Each row has a name. After each piece below comes the name of the row it's from, unless a question asks for something else. Each question is about the rows just above it. Places in a row count from 1.

Columns, left to right: D W T J L
[150  93 105 107  86]  <87>
[163  99  86 132  87]  <36>
[124  91 109  88 118]  <86>
[165  88 109 118  91]  <135>
[161  76  84 125 120]  <113>
[112 146 152 126 113]  <62>
[ 99  89 103 172 177]  <136>
[139 131  83 158 145]  <126>
[163  86 112 140  86]  <184>
Row and place where [ 89 103 172] starts:
<136>, 2
asked: [139 131]
<126>
Which row holds [ 88 109 118  91]?
<135>

Columns, left to right: R G F H
[125 128 127 129] = <89>
[124 146 112  78] = <110>
[112 129 135 121] = <121>
[141 128 127 129] = <37>
[124 124 112  78] = <29>
One entry of <37> was changed: [141 127 127 129]. Where, and from what?
2, [128]
Table of tags by key:
[123] -> k935
[124] -> k955
[112] -> k688
[113] -> k767
Look up the entry of <29> at place 1 in the table:
k955
Where does [124 146 113  78] differ from <110>, and what was there?
3, [112]
Where does [124 146 112] start? Give its row and place.
<110>, 1
Where does [112 128 135 121] differ from <121>, and what was there?
2, [129]
Which row holds [141 128 127 129]?
<37>
[124 112 141] is in which column, read top down?
R

Columns, left to right: M B K E X N P
[131 123 118 123 113 126 124] = <39>
[131 115 158 141 134 127 125] = <101>
[127 131 156 150 156 132 130] = <23>
[127 131 156 150 101 128 137] = <85>
[131 115 158 161 128 124 116] = <16>
[127 131 156 150 156 132 136] = <20>
tags:
[112] -> k652
[123] -> k465
[150] -> k736
[113] -> k979
[118] -> k147
[149] -> k201
[124] -> k291
Look up the entry of <39> at place 4 in the table:
k465
The row with [127 131 156 150 156 132 136] is
<20>
asked: [131 115 158 141 134 127 125]
<101>
[131 127 127 131] is in which column, read top down?
M
[127 131 127] is in which column, read top down?
M
Where do [131 123 118 123 113 126 124] appear?
<39>

Columns, left to right: S Z A Q Y
[149 127 153 116  92] : <83>
[ 99 121 164 153 119] : <92>
[136  86  95 161 132] : <195>
[112 146  99  99 158] : <102>
[ 87 135  89 124  98] : <143>
[138 105  93 138 114] : <116>
[149 127  91 116  92] : <68>
[160  93 157 131 129] : <38>
[138 105  93 138 108] : <32>
[156 135  89 124  98] : <53>
Table of tags by key:
[93] -> k220
[157] -> k729
[89] -> k706
Join <143> by its entry at place 3:
k706
asked: [149 127  91 116  92]
<68>
[156 135  89 124  98] is in which row?
<53>

Columns, left to right: Nuzat kani dus Vis Kido
[ 98 115 172  98  99] : <31>
[172 113  99 155 136] : <34>
[ 98 115 172 113  99] : <74>
[162 118  99 148 152] : <44>
[115 172 113  99 155] : <137>
[172 113  98 115 172] : <42>
[118  99 155 136  99] : <106>
[152  98 115 172 113] : <112>
Which column holds [136  99 152 155] top down?
Kido
Table of tags by key:
[172] -> k930
[115] -> k616
Join <74> by its entry at place 3:
k930
Which row holds [152  98 115 172 113]?
<112>
Changed <74>: [ 98 116 172 113  99]. Place and old value:
2, [115]
asked: [172 113  99 155 136]
<34>
[ 99 148] begins in row and place
<44>, 3

Columns, left to right: vip mel raz kem sude kir rogok
[129 128 127 129 123 112 111] -> <22>
[132 155 106 132 155  90 122] -> <25>
[117 112 149 132 155 105  89] -> <79>
[128 127 128 132  91 105  89] -> <5>
[129 128 127 129 132 125 127] -> <27>
Where do [129 128 127 129 123 112 111] appear?
<22>
One entry of <22> was changed: [129 128 127 129 124 112 111]. Where, and from what?
5, [123]
Where does [117 112 149 132 154 105  89] differ from <79>, and what was there?
5, [155]
[132 155 105] is in which row?
<79>
key -> tag
[128] -> k340
[123] -> k956
[155] -> k902
[132] -> k427
[91] -> k222
Join <22> by its entry at place 5:
k956
[128 155 112 127] is in which column, read top down?
mel

Columns, left to right: Kinin zeza Zomek rofo
[161 149 110 118] = <28>
[112 153 101 143] = <33>
[ 87 110 153 101] = <96>
[145 111 103 106] = <77>
[144 183  80 155] = <124>
[163 124 109 132] = <149>
[ 90  90 109  70] = <163>
[144 183  80] begins in row and place
<124>, 1
[161 112  87] is in which column, read top down?
Kinin
Which column holds [153 110 111] top down?
zeza
Which column holds this, read top down? [103  80 109]
Zomek
Changed <28>: [162 149 110 118]. Place and old value:
1, [161]
Where does [110 153 101] start? Give its row and place.
<96>, 2
Which column holds this, read top down? [112  87 145 144 163]
Kinin

Columns, left to right: zuzuz Lomi sifud biv tafi Sosav
[149 148 114 117  98 139]  <78>
[167 114 142 142 132 136]  <144>
[119 132 137 124 137 172]  <46>
[122 139 139 137 141 169]  <45>
[114 113 125 135 144  89]  <198>
[121 166 109 124 109 128]  <97>
[111 166 111 131 120 119]  <99>
[144 152 112 117  98 138]  <95>
[113 116 124 136 144  89]  <48>
[160 138 118 120  99 139]  <207>
[105 153 116 140 136 101]  <187>
key -> tag
[172] -> k535
[137] -> k449
[118] -> k234
[125] -> k714
[117] -> k337
[171] -> k100
[124] -> k848
Look up the entry of <46> at place 4 in the table:
k848
Changed <78>: [149 148 114 118  98 139]. Place and old value:
4, [117]
Where do [114 113 125 135 144  89] appear?
<198>
Which column holds this, read top down? [114 142 137 139 125 109]
sifud

Columns, left to right: paze Dopid tobor votum zuza Tumu miniz Gub
[115 141 139 100 109 172 115 125] : <40>
[114 127 120 143 118 131 107 123] : <67>
[151 150  93 134 114 116 147 111] : <64>
[108 103 131 142 147  93 102 136] : <65>
[145 163 110  98 108 160 148 114] : <100>
[151 150  93 134 114 126 147 111] : <123>
[115 123 123 134 132 122 121 119] : <129>
Where does [139 100 109 172 115] start? Give its row and place.
<40>, 3
One entry of <123> was changed: [151 149  93 134 114 126 147 111]. Where, and from what?
2, [150]
The row with [141 139] is
<40>
Where does [151 150  93 134 114 116 147 112] differ from <64>, and what was there?
8, [111]
Where does [115 123 123 134 133 122 121 119] differ from <129>, and what was there?
5, [132]
tags:
[107] -> k656
[101] -> k899
[102] -> k68
[147] -> k43
[146] -> k381
Join <65> by its entry at place 7:
k68

Columns, left to right: vosa nepeg peb Lezu nunof kiz Pegen
[107 136 141 122 110 113 114] : <14>
[107 103 101 136 122 138 122] : <93>
[146 147 134 156 134 146 122] : <109>
[115 122 156 119 112 155 129] : <218>
[128 104 163 145 135 140 115] : <182>
[ 96 128 140 132 148 119 104] : <63>
[116 146 127 128 139  86 129] : <189>
[158 135 144 136 107 130 147] : <132>
[133 137 131 140 162 118 145] : <49>
[110 148 156 135 152 126 138] : <111>
[117 130 122 113 140 129 116] : <55>
[119 119 140 148 128 132 131] : <199>
[103 101 136] is in which row?
<93>
asked: [128 140 132 148 119]
<63>
Table of tags by key:
[145] -> k269
[115] -> k698
[123] -> k917
[104] -> k701
[103] -> k594
[146] -> k703
[122] -> k559
[128] -> k780
Look up the entry of <218> at place 2 in the table:
k559
asked: [128 104 163 145 135 140 115]
<182>

Columns, left to right: Dop vefi simun Ret Pomep kaza Vap teza
[117 116 109 134  99 136 123 103]  <54>
[127 118 112 126 121 119 133  97]  <50>
[127  99 109 116 134 119 133  97]  <7>
[143 113 104 127 109 126 108  91]  <4>
asked: [117 116 109 134  99 136]
<54>
Where does [117 116 109 134  99 136 123 104] differ from <54>, and what was there?
8, [103]
Where do [127 118 112 126 121 119 133  97] appear?
<50>
Where does [116 109 134  99] start? Give its row and place.
<54>, 2

Columns, left to right: suv nel bod rer Los lek
[138 121 121 144 142 141]  <57>
[109 100 161 120 130 111]  <35>
[112 133 141 121 144 142]  <24>
One entry of <24> was changed: [113 133 141 121 144 142]. Where, and from what?
1, [112]
Where does [141 121 144 142] start? Give its row and place.
<24>, 3
asked: [141 121]
<24>
tags:
[142] -> k261
[133] -> k243
[143] -> k976
[111] -> k459
[141] -> k982
[134] -> k750
The tag of <24>, keyed by place 6:
k261
Which row holds [138 121 121 144]?
<57>
asked: [112 133 141 121 144]
<24>
Which column holds [144 120] top down?
rer

Columns, left to right: varu fiv buruk pinar Pov Safeb bovuk finuv dodeg fol
[137 158 128 109 125 135 128 118 122 125] : <30>
[113 112 144 151 128 116 154 151 128 138] : <70>
[137 158 128 109 125 135 128 105 122 125] : <91>
Where does [137 158 128 109 125 135 128 105 123 125] differ from <91>, and what was there?
9, [122]
Where does [137 158 128 108 125 135 128 118 122 125] differ from <30>, and what was there?
4, [109]
Which column holds this, read top down? [125 128]
Pov
Changed <70>: [113 113 144 151 128 116 154 151 128 138]. Place and old value:
2, [112]
Which column holds [118 151] top down?
finuv
Table of tags by key:
[127] -> k189
[124] -> k500
[128] -> k255
[125] -> k35
The tag of <70>, keyed by place 5:
k255

Columns, left to right: sibov tolot Kub mizem boson dotaz romu
[138 138 121 180 141  83 148]  <58>
[138 138 121 131 134  89 132]  <3>
[138 138 121 122 134  89 132]  <125>
Where does [138 137 121 180 141  83 148] differ from <58>, and what was there?
2, [138]
Row and place where [122 134  89 132] starts:
<125>, 4
One entry of <3> was changed: [138 138 121 131 134  89 131]. Where, and from what?
7, [132]
asked: [138 138 121 122 134  89 132]
<125>
Where does [138 121 180 141] start? Give its row and place.
<58>, 2
tags:
[132] -> k490
[180] -> k9
[121] -> k444
[179] -> k130
[131] -> k59
Join <58> by its entry at place 4:
k9
Changed <125>: [138 139 121 122 134  89 132]. Place and old value:
2, [138]

Columns, left to right: Dek diliz vugo lomiv
[125 173 104 134] -> <115>
[133  71 161 118] -> <47>
[124 169 113 105] -> <17>
[140 164 129 155] -> <90>
[161 113] is in which column, read top down?
vugo
Where does [132  71 161 118] differ from <47>, and what was there?
1, [133]
Which column holds [133 124] top down?
Dek
Which column holds this, read top down? [105 155]
lomiv
Which column holds [133 124 140] top down?
Dek
Where does [169 113 105] start? Give its row and place.
<17>, 2
key -> tag
[134] -> k650
[155] -> k591
[164] -> k132
Join <90> by its entry at place 4:
k591

Columns, left to right: Karad mez bib piraz pir netek bamu
[131 129 133 108 136 136 126] -> <107>
[113 104 161 135 126 125 137] -> <98>
[146 125 122  98 134 139 104] -> <130>
[174 175 132 157 159 117  94] -> <9>
[127 114 138 125 138 133 123] -> <26>
[144 119 146 128  98  94 138] -> <21>
asked: [146 128]
<21>
Which column holds [125 139 117] top down?
netek
tags:
[103] -> k792
[117] -> k247
[125] -> k710
[94] -> k502
[139] -> k851
[140] -> k859
[104] -> k892
[136] -> k671
Join <130> by its entry at place 6:
k851

Columns, left to right: mif kitak nopu gogod pasal fifit ruket
[127 122 125 134 124 138 148] : <151>
[148 135 120 127 123 139 137] : <134>
[148 135 120 143 137 121 140] : <13>
[148 135 120 143 137 121 134] : <148>
[120  89 125 141 139 148 113] : <114>
[130 133 128 126 129 129 128] : <142>
[137 127 106 118  84 137 123] : <175>
[148 135 120 143 137 121 141] : <108>
[145 125 134 124 134 152 106] : <186>
asked: [122 125 134 124]
<151>
asked: [127 123]
<134>
One entry of <175> was changed: [138 127 106 118  84 137 123]. Where, and from what?
1, [137]

Columns, left to right: Desu tib kude dusup dopi zube Tobiv
[111 122 132 153 160 137  95] -> <10>
[111 122 132 153 124 164  86] -> <94>
[105 120 120 130 129 157 112] -> <158>
[ 98 149 146 138 140 154 137] -> <127>
[118 163 137 144 131 158 133] -> <138>
[100 123 141 135 123 170 110] -> <140>
asked: [149 146 138 140 154 137]
<127>
asked: [163 137 144 131 158]
<138>

Columns, left to right: Kaz zif ziz Pel
[161 119 145 168] -> <146>
[112 154 102 117] -> <12>
[ 90  95 145 152] -> <145>
[105 125 126  89] -> <15>
[ 73 133 106 133] -> <6>
Which column holds this, read top down? [145 126 106]
ziz
One entry of <12> was changed: [112 155 102 117]. Where, and from what?
2, [154]
Which column holds this, read top down? [102 145 126]
ziz

Columns, left to right: sotu Gafup kirar bafav dekep sas defu
[117 142 144 116 130  91 120] = <41>
[142 144 118 130 130  91 120] = <104>
[144 116 130  89 120  82 128] = <59>
Where does [118 130 130  91 120] start? Give its row and place.
<104>, 3
Which column holds this, read top down? [144 116]
Gafup
Which row holds [142 144 118 130 130  91 120]?
<104>
Table of tags by key:
[117] -> k819
[116] -> k339
[144] -> k725
[145] -> k92
The tag of <59>, keyed by place 1:
k725
Where does [116 130  89] start? Give its row and place.
<59>, 2
Row and place where [142 144 116 130] starts:
<41>, 2

Columns, left to right: Fabu Niv lomuf Loko naz Biz fase Mugi dabo fefom
[159 114 143 151 149 135 117 128 111 172] : <52>
[145 103 143 151 141 144 110 117 120 171] : <118>
[173 137 132 153 154 117 130 144 100 160] : <75>
[165 121 138 155 151 129 121 134 107 170] : <105>
Which column holds [149 141] top down?
naz
[159 114 143 151 149 135 117 128 111 172] is in which row?
<52>
Which column holds [117 144 134] top down?
Mugi
asked: [145 103 143 151 141 144 110 117 120 171]
<118>
[151 151 153] is in which column, read top down?
Loko
Table of tags by key:
[145] -> k664
[107] -> k578
[120] -> k931
[121] -> k760
[143] -> k802
[99] -> k801
[100] -> k87
Look up the entry of <118> at place 9 in the table:
k931
Which row holds [151 149 135]?
<52>

Columns, left to right: til sedut kevo Nub ror femeg dira bes
[136 132 134 128 114 140 143 113] = <179>
[129 179 122 128 164 127 109 113] = <141>
[151 151 149 131 127 147 163 119] = <139>
[113 137 135 141 131 146 132 125] = <162>
[109  83  90 135 129 166 140 129] = <164>
[133 120 127  93  94 142 116 153] = <155>
[141 108 120 131 119 174 166 123] = <171>
[162 103 139 128 112 129 162 129] = <180>
[125 180 137  96 119 121  85 145] = <120>
tags:
[128] -> k910
[129] -> k983
[102] -> k686
[103] -> k869
[131] -> k10
Join <180> by its entry at place 4:
k910
asked: [151 151 149 131 127 147 163 119]
<139>
[113 113 119 125] is in which column, read top down?
bes
asked: [141 108]
<171>
asked: [136 132]
<179>

Columns, left to right: lan Livuz zaz zizok zazir budaf fomo lanud
[126 128 133 119 132 150 110 127] = <60>
[111 109 143 111 120 139 147 135] = <80>
[126 129 152 122 138 144 121 133] = <66>
[137 136 113 131 132 117 103 136] = <133>
[111 112 143 111 120 139 147 135] = <56>
Changed <133>: [137 136 113 131 132 117 104 136]. Place and old value:
7, [103]
tags:
[137] -> k661
[117] -> k478
[139] -> k60
Look up the entry of <133> at place 6 in the table:
k478

